[[-44 -74 -25 -37 -41  26  45  15 -41 -36  62  36]
 [ 44 -29 -15 -45 -44  -2 -19  -9 -72  18  65 -70]]
|
[[ 44 -29 -15 -45 -44  -2 -19  -9 -72  18  65 -70]]

[[-21  64  76 -59 -17 -12 -73  39 -54 -41 -31]
 [ -9 -18  11  -3 -29  31   0  54 -49  18   4]]
|
[[ -9 -18  11  -3 -29  31   0  54 -49  18   4]]

[[-73  -6 -39 -22 -33   6]
 [-63  -2 -34 -16 -26   8]]
|
[[-63  -2 -34 -16 -26   8]]

[[19 85]
 [ 0 65]]
|
[[ 0 65]]

[[ 61  12 -57 -14  70 -41 -45]
 [ 68  15 -60 -17  67 -47 -46]
 [ 78  24 -50 -24  42 -56 -38]
 [ 74  24 -47 -24  36 -52 -36]]
|
[[ 68  15 -60 -17  67 -47 -46]
 [ 74  24 -47 -24  36 -52 -36]]

[[ 34  10  43  58  -3 -14   7 -46]
 [-85  47 -19  12 -70  31  68  11]]
|
[[-85  47 -19  12 -70  31  68  11]]
---
[[ 21  17 -28 -16 -54]
 [ 26   2 -12  -1 -50]
 [ 33  15 -31 -14 -74]
 [-26 -22  34  21  66]
 [-11   8  -4  -9  15]]
|
[ 21   2 -31  21  15]

[[ 57 -64  -7]
 [ 65 -68  -4]
 [  3   2  -1]
 [-72  72   3]
 [ 16   0  11]]
|
[ 57 -68  -1]

[[-55  25  71 -67]
 [-75  23  55 -34]
 [-74  24  43 -32]
 [-47  23  42 -43]]
|
[-55  23  43 -43]

[[ -1 -14   7   6  11]
 [-12  77  11  24 -14]]
|
[-1 77]

[[  0 -24]
 [  4  77]]
|
[ 0 77]

[[  8 -63 -68  -2]
 [  1 -46 -49   0]
 [  0 -50 -53   0]
 [ -1 -53 -55  -1]]
|
[  8 -46 -53  -1]
---
[[-18  41 -49 -35  64 -31]
 [-11  14 -45 -42  65 -14]
 [ -9  29 -28 -61  57 -47]
 [ -5  12  -5 -66  40 -58]
 [ -6   9 -27 -42  59 -32]
 [ 10  22  19 -64  44 -64]
 [ -7  32  -9 -50  46 -64]]
|
[[ 10  22  19 -64  44 -64]
 [ -5  12  -5 -66  40 -58]
 [ -6   9 -27 -42  59 -32]
 [ -7  32  -9 -50  46 -64]
 [ -9  29 -28 -61  57 -47]
 [-11  14 -45 -42  65 -14]
 [-18  41 -49 -35  64 -31]]

[[  9  70  11  -3 -12   6  28  -9 -18  17  22]
 [-29 -45 -14   5 -25   4 -17  11  -5  -9 -31]
 [  4  -7  -6  17   5  35 -52  29   9  -9 -15]
 [-32  21 -14   6   2   7 -17  -5  10  24  40]
 [-18 -35  -6   4 -14  -9   5  27 -26  -2  17]
 [ 36 -22  16  -1  14  17  48   6  10   7  30]]
|
[[ 36 -22  16  -1  14  17  48   6  10   7  30]
 [  9  70  11  -3 -12   6  28  -9 -18  17  22]
 [  4  -7  -6  17   5  35 -52  29   9  -9 -15]
 [-18 -35  -6   4 -14  -9   5  27 -26  -2  17]
 [-29 -45 -14   5 -25   4 -17  11  -5  -9 -31]
 [-32  21 -14   6   2   7 -17  -5  10  24  40]]

[[  8  46  62  55  10  24  12  64 -28 -25 -11 -57  15 -30]
 [ 16   0  40  37  27 -15  28  38  21 -39  -5  -7   4 -44]
 [-41   2   1   1 -41  17 -48   1 -30  26 -14 -21  27  19]
 [-50 -23  14  14 -32  -5 -35 -15  12  -1 -22  25  35  -7]
 [-23  55   8   3 -14  53 -16 -19 -14 -19  19  41 -16 -25]]
|
[[ 16   0  40  37  27 -15  28  38  21 -39  -5  -7   4 -44]
 [  8  46  62  55  10  24  12  64 -28 -25 -11 -57  15 -30]
 [-23  55   8   3 -14  53 -16 -19 -14 -19  19  41 -16 -25]
 [-41   2   1   1 -41  17 -48   1 -30  26 -14 -21  27  19]
 [-50 -23  14  14 -32  -5 -35 -15  12  -1 -22  25  35  -7]]

[[ 71 -33 -58   9 -66 -67  -1  11  41  39]
 [-81  76  26  11 -17  14 -12   6 -27 -63]
 [-22 -28 -34 -79  40  -4  36   4   3  -4]
 [ 83 -78 -16 -58 -82  23   0 -20  51  81]
 [-26  61  13 -50  64  37  60  33   1  72]]
|
[[ 83 -78 -16 -58 -82  23   0 -20  51  81]
 [ 71 -33 -58   9 -66 -67  -1  11  41  39]
 [-22 -28 -34 -79  40  -4  36   4   3  -4]
 [-26  61  13 -50  64  37  60  33   1  72]
 [-81  76  26  11 -17  14 -12   6 -27 -63]]

[[-45   9  61  39  32  -7   8  53]
 [-47  15  74  42  36   4  -4  44]
 [ 33  18   5  28  53  13 -28  13]]
|
[[ 33  18   5  28  53  13 -28  13]
 [-45   9  61  39  32  -7   8  53]
 [-47  15  74  42  36   4  -4  44]]

[[ 18 -11 -37  45   8  10  -6  10   1  45  -1]
 [ 10 -15 -17  69 -17  50 -55  42  26  68  -1]
 [ 53  35  34 -28  63 -75  23  53  41 -13  -1]]
|
[[ 53  35  34 -28  63 -75  23  53  41 -13  -1]
 [ 18 -11 -37  45   8  10  -6  10   1  45  -1]
 [ 10 -15 -17  69 -17  50 -55  42  26  68  -1]]
